Here is a tiny trained network, its code and every weight. The questions are about switching its units off for an input and a class, where a switched-off unit gives its printed mean instead of its output.

import numpy as np


def w(rows, s, z=0):
    codes = np.array(rows[::2]) - 128.0
    scale = np.full(codes.shape[1], s)
    scale[-1] = z or s
    return codes * scale


def norm(h):
    return h / np.sqrt((h * h).mean(-1, keepdims=True) + 1e-5)


def f(y):
    return np.maximum(y, 0)


def log_softmax(a):
    a = a - a.max(-1, keepdims=True)
    return a - np.log(np.exp(a).sum(-1, keepdims=True))


def net(x, mask):
    res = np.array(x, float).reshape(1, 5) / 4 @ E
    u = 0
    for l in range(4):
        y = f(norm(res) @ A[l][:, :-1].T + A[l][:, -1])
        res = res + np.where(mask[u : u + 6], y, B[l][:, -1]) @ B[l][:, :-1]
        u += 6
    return log_softmax(norm(res)[-1] @ U[:, :-1].T + U[:, -1])


A, B = {}, {}
E = w([
[75,99,82,163,111,79,148,120,124],'x0',
[117,132,79,149,141,226,35,175,39],'x1',
[105,63,167,27,112,153,141,238,128],'x2',
[141,146,79,119,192,113,95,219,186],'x3',
[116,252,148,100,122,81,109,181,34],'x4',
],0.0029)
A[0] = w([
[116,124,106,220,179,140,116,200,209,92],'0.n0',
[42,92,70,182,105,60,151,155,121,105],'0.n1',
[134,82,84,138,124,213,107,118,149,113],'0.n2',
[164,166,93,142,92,104,21,58,143,252],'0.n3',
[254,167,199,96,144,186,97,112,164,27],'0.n4',
[142,103,99,116,137,167,186,136,95,229],'0.n5',
],0.0041,0.0019)
B[0] = w([
[185,105,68,88,45,179,181,75,63,203],'0.n0',
[88,227,143,61,97,229,52,146,178,195],'0.n1',
[115,81,143,187,149,3,119,139,150,203],'0.n2',
[120,104,166,106,154,187,169,196,95,254],'0.n3',
[50,180,58,121,5,150,75,102,206,193],'0.n4',
[86,85,155,119,101,155,67,144,48,193],'0.n5',
],0.005,0.003)
A[1] = w([
[112,134,159,113,75,44,246,142,142,139],'1.n0',
[61,163,139,149,60,160,121,54,97,111],'1.n1',
[218,155,11,27,209,84,119,204,155,88],'1.n2',
[106,78,164,112,104,133,125,231,126,21],'1.n3',
[96,145,160,82,155,35,210,78,254,64],'1.n4',
[173,205,74,245,163,173,134,46,145,2],'1.n5',
],0.0039,0.0015)
B[1] = w([
[227,152,89,92,168,157,75,126,119,236],'1.n0',
[140,67,103,80,48,131,140,133,151,233],'1.n1',
[147,134,29,157,30,168,148,81,65,223],'1.n2',
[157,175,203,141,154,237,203,119,169,203],'1.n3',
[123,218,120,73,254,183,112,70,94,251],'1.n4',
[3,142,169,122,136,186,219,239,140,190],'1.n5',
],0.0051,0.0029)
A[2] = w([
[183,84,220,207,188,88,161,197,79,254],'2.n0',
[66,201,147,253,182,113,180,133,133,21],'2.n1',
[56,91,85,239,169,220,2,185,123,31],'2.n2',
[132,81,108,68,204,179,193,185,122,105],'2.n3',
[81,58,11,48,136,173,115,88,249,173],'2.n4',
[241,202,204,86,95,54,71,252,47,138],'2.n5',
],0.0035,0.00079)
B[2] = w([
[198,205,96,112,54,116,84,200,159,143],'2.n0',
[138,111,218,138,60,150,210,139,49,147],'2.n1',
[158,200,196,13,205,68,131,80,130,222],'2.n2',
[112,141,185,145,165,116,149,154,76,203],'2.n3',
[119,170,145,188,124,138,77,120,161,254],'2.n4',
[66,95,77,254,140,32,180,86,138,224],'2.n5',
],0.0053,0.0036)
A[3] = w([
[172,41,130,75,68,114,186,63,89,41],'3.n0',
[79,245,163,125,85,140,108,156,107,248],'3.n1',
[114,64,162,151,141,121,34,110,2,165],'3.n2',
[124,64,161,97,160,162,214,213,149,78],'3.n3',
[202,62,188,245,200,155,71,121,193,93],'3.n4',
[154,135,82,122,143,228,247,65,130,246],'3.n5',
],0.0046,0.0012)
B[3] = w([
[138,123,8,111,98,202,95,184,39,145],'3.n0',
[114,5,149,139,132,133,141,48,233,253],'3.n1',
[217,246,93,140,183,96,91,147,164,172],'3.n2',
[95,162,159,162,108,118,221,125,100,166],'3.n3',
[84,104,2,175,139,26,202,23,96,165],'3.n4',
[144,138,157,129,107,103,61,255,53,227],'3.n5',
],0.0056,0.0058)
U = w([
[203,220,160,65,255,128,68,99,100,146],'0',
[76,113,231,163,121,169,238,197,70,123],'1',
[100,106,48,246,151,25,155,49,104,151],'2',
[168,133,46,134,40,192,37,173,44,146],'3',
[63,125,133,89,86,175,53,71,251,135],'4',
[192,71,150,146,118,106,92,133,161,89],'5',
[201,39,136,123,124,47,85,182,156,1],'6',
],0.0089,0.0099)

Each question gives the input, the list of numbers given to net, and the class t.
The units are the neurons (one row each of A and B). Each row of codes is followed by its name. A weight is (code - 128) times the scale printed after its matrix; where a second scale follows, it is the last column's (A, B and U).
mask holds one flag per neuron, layer by layer. A switched-off neuron (its flag False) gives its mean, the last column of its row in B, instead of its output. The means were averaged over made-up inputs and are rounded, as every weight is.
A unit's drop is (log p(t) with every unit on - log p(t) with that unit switched off) / (log p(t) with every unit on - log p(t) with every unit switched off).
The circuit of an input: a set's keep is (log p(t) with only the set's units on - log p(t) with every unit switched off) / (log p(t) with every unit on - log p(t) with every unit switched off). Starting from the 12 units with the biggest drops (on a tie, the unit counted first), units are removed one at a time, each time the one whose removal leaves the highest keep (on an exact tie, the one counted first), for as long as the keep stays at least 0.8.
circuit, biggest first: the units of the circuit, biggest drop first
unit that matters most: the unit with the biggest drop
k most important neurons: the k neurons with the biggest drops, biggest first
top k neurons in layer l: the k neurons of layer l with the biggest drops, biggest first
input [-6,-4,0,-5,7], class 2: unit that matters most => 2.n5
input [-6,-5,-7,7,-1], class 1: circuit, biggest first => [1.n5 2.n1]
input [3,8,1,-6,1], class 0: circuit, biggest first => [3.n2 2.n2]
input [6,-6,0,8,2], class 3: circuit, biggest first => [1.n2 0.n0 3.n5]
input [8,-3,-6,4,-6], class 4: 2 most important neurons => [0.n1 2.n4]
input [-7,-5,-2,-2,-8], class 2: 3 most important neurons => [3.n4 2.n2 0.n1]
input [7,0,3,6,4], class 4: 2 most important neurons => [0.n1 3.n1]
input [8,2,6,-2,-2], class 4: 2 most important neurons => [0.n1 0.n3]
input [-6,4,-1,3,6], class 2: 2 most important neurons => [2.n5 0.n1]
input [-5,-4,-1,-6,-8], class 2: 2 most important neurons => [3.n4 2.n4]
input [-7,5,3,1,2], class 4: circuit, biggest first => [0.n4 3.n1]
input [0,-8,5,-5,-3], class 0: circuit, biggest first => [1.n4 1.n0]
input [-5,1,5,8,-8], class 2: 3 most important neurons => [3.n4 0.n2 2.n4]
input [4,4,8,0,-8], class 1: circuit, biggest first => [3.n3]
input [-4,1,4,7,-6], class 3: circuit, biggest first => [1.n2 3.n1]
input [2,-7,2,-3,-7], class 0: top 2 neurons in layer 3 => [3.n1 3.n5]
input [-5,-7,-8,1,7], class 1: 2 most important neurons => [1.n5 2.n1]
input [8,1,-5,3,7], class 4: circuit, biggest first => [0.n1 3.n1]
input [-3,3,-4,0,-6], class 2: 2 most important neurons => [0.n2 3.n4]
input [-1,-6,-3,3,0], class 0: unit that matters most => 1.n4
